Below is a small trained network, with its code and all its weights. Each question gives an input and a class and asks what happens when units are switched off, that is, made to give their printed mean instead of their output.

import numpy as np


def w(rows, s, z=0):
    codes = np.array(rows[::2]) - 128.0
    scale = np.full(codes.shape[1], s)
    scale[-1] = z or s
    return codes * scale


def f(y):
    return np.maximum(y, 0)


def log_softmax(a):
    a = a - a.max(-1, keepdims=True)
    return a - np.log(np.exp(a).sum(-1, keepdims=True))


def net(x, mask):
    res = np.array(x, float).reshape(1, 4) / 4 @ E
    y = f(res @ A[0][:, :-1].T + A[0][:, -1])
    res = res + np.where(mask, y, B[0][:, -1]) @ B[0][:, :-1]
    return log_softmax(res[-1] @ U[:, :-1].T + U[:, -1])


A, B = {}, {}
E = w([
[193,200,138,87,128,254,192,96],'x0',
[83,110,133,100,211,106,204,6],'x1',
[19,213,69,59,101,107,143,184],'x2',
[228,174,155,72,188,29,112,146],'x3',
],0.011)
A[0] = w([
[219,199,170,70,183,50,109,108,72],'N1',
[122,103,140,112,165,125,180,80,95],'N2',
[206,46,145,160,109,126,194,78,130],'N3',
[171,158,145,99,128,181,178,131,11],'N4',
[105,106,113,102,188,123,187,59,63],'N5',
[55,223,67,4,100,91,169,164,50],'N6',
[162,219,145,81,145,200,185,82,132],'N7',
[82,71,145,164,60,175,151,129,63],'N8',
[191,163,110,110,99,201,134,169,137],'N9',
[83,91,143,160,129,55,48,156,79],'N10',
[185,98,178,155,150,121,111,110,44],'N11',
[91,117,145,94,191,123,162,73,77],'N12',
[210,103,143,190,110,171,76,198,73],'N13',
[174,125,175,154,133,163,112,88,61],'N14',
[49,113,107,211,109,199,128,74,74],'N15',
[103,93,103,170,147,47,134,131,109],'N16',
[147,152,98,84,60,150,71,204,12],'N17',
[161,118,117,78,111,52,118,137,101],'N18',
[217,58,166,202,147,139,90,91,99],'N19',
],0.012,0.011)
B[0] = w([
[255,126,133,108,103,197,184,238,221],'N1',
[80,160,153,169,71,93,107,173,176],'N2',
[100,158,73,48,160,152,97,95,199],'N3',
[146,24,172,175,163,117,126,100,164],'N4',
[84,182,230,199,89,80,50,189,192],'N5',
[108,140,59,94,229,251,51,41,250],'N6',
[78,29,122,140,142,63,198,97,245],'N7',
[154,118,119,128,132,177,168,209,185],'N8',
[65,60,185,133,116,34,198,107,205],'N9',
[123,10,187,116,103,79,180,54,213],'N10',
[140,110,81,133,155,178,74,89,161],'N11',
[95,179,205,209,150,98,75,178,185],'N12',
[66,190,164,191,131,104,75,181,204],'N13',
[132,95,82,176,170,139,90,66,162],'N14',
[246,132,124,108,107,202,206,243,209],'N15',
[92,51,148,133,150,130,182,84,190],'N16',
[109,173,188,214,138,120,43,150,184],'N17',
[146,133,110,141,146,143,193,184,174],'N18',
[82,147,47,99,182,163,80,90,212],'N19',
],0.0095,0.017)
U = w([
[86,3,143,127,157,78,177,67,103],'0',
[94,158,33,113,174,210,63,55,106],'1',
[232,142,124,123,145,194,184,196,107],'2',
[71,198,199,163,147,73,51,150,122],'3',
[80,152,74,76,132,59,171,107,253],'4',
[146,163,168,70,86,115,112,60,115],'5',
[164,178,127,90,77,99,133,91,116],'6',
[137,180,123,99,83,77,134,81,116],'7',
],0.012,0.035)

Each question gives the input, the list of numbers given to net, and the class t.
The units are the neurons (one row each of A and B). Each row of codes is followed by its name. A weight is (code - 128) times the scale printed after its matrix; where a second scale follows, it is the last column's (A, B and U).
mask holds one flag per neuron, in row order. A switched-off neuron (its flag False) gives its mean, the last column of its row in B, instead of its output. The means were averaged over made-up inputs and are rounded, as every weight is.
A unit's drop is (log p(t) with every unit on - log p(t) with that unit switched off) / (log p(t) with every unit on - log p(t) with every unit switched off).
The circuit of an input: a set's keep is (log p(t) with only the set's units on - log p(t) with every unit switched off) / (log p(t) with every unit on - log p(t) with every unit switched off). Starting from the 12 units with the biggest drops (on a tie, the unit counted first), units are removed one at a time, each time the one whose removal leaves the highest keep (on an exact tie, the one counted first), for as long as the keep stays at least 0.8.
circuit, biggest first: the units of the circuit, biggest drop first
unit that matters most: the unit with the biggest drop
k most important neurons: the k neurons with the biggest drops, biggest first
drop when u is switched off: that unit's drop, to one decimal
input [-5,4,-3,-7], class 2: unit that matters most	N15
input [0,8,-8,-7], class 1: 2 most important neurons	[N3; N19]
input [-3,0,-4,-3], class 1: 4 most important neurons	[N7; N9; N19; N1]
input [-3,8,0,7], class 3: 3 most important neurons	[N5; N12; N15]
input [2,0,7,-8], class 2: 3 most important neurons	[N15; N8; N19]
input [4,4,-8,6], class 1: 2 most important neurons	[N19; N3]
input [3,0,-7,-8], class 2: 2 most important neurons	[N15; N6]
input [-4,7,-4,-6], class 3: 4 most important neurons	[N5; N1; N12; N2]
input [1,-4,6,-7], class 2: 2 most important neurons	[N15; N8]
input [4,-4,-3,1], class 0: 2 most important neurons	[N9; N5]
input [-3,0,-6,8], class 2: 2 most important neurons	[N1; N6]
input [2,-6,5,0], class 3: 2 most important neurons	[N17; N9]
input [-7,-5,4,2], class 0: drop when N10 is switched off	1.5
input [-1,-6,8,5], class 1: drop when N6 is switched off	1.9
input [5,-8,6,-2], class 3: circuit, biggest first	[N17]
input [-8,-8,-6,5], class 0: drop when N18 is switched off	0.2
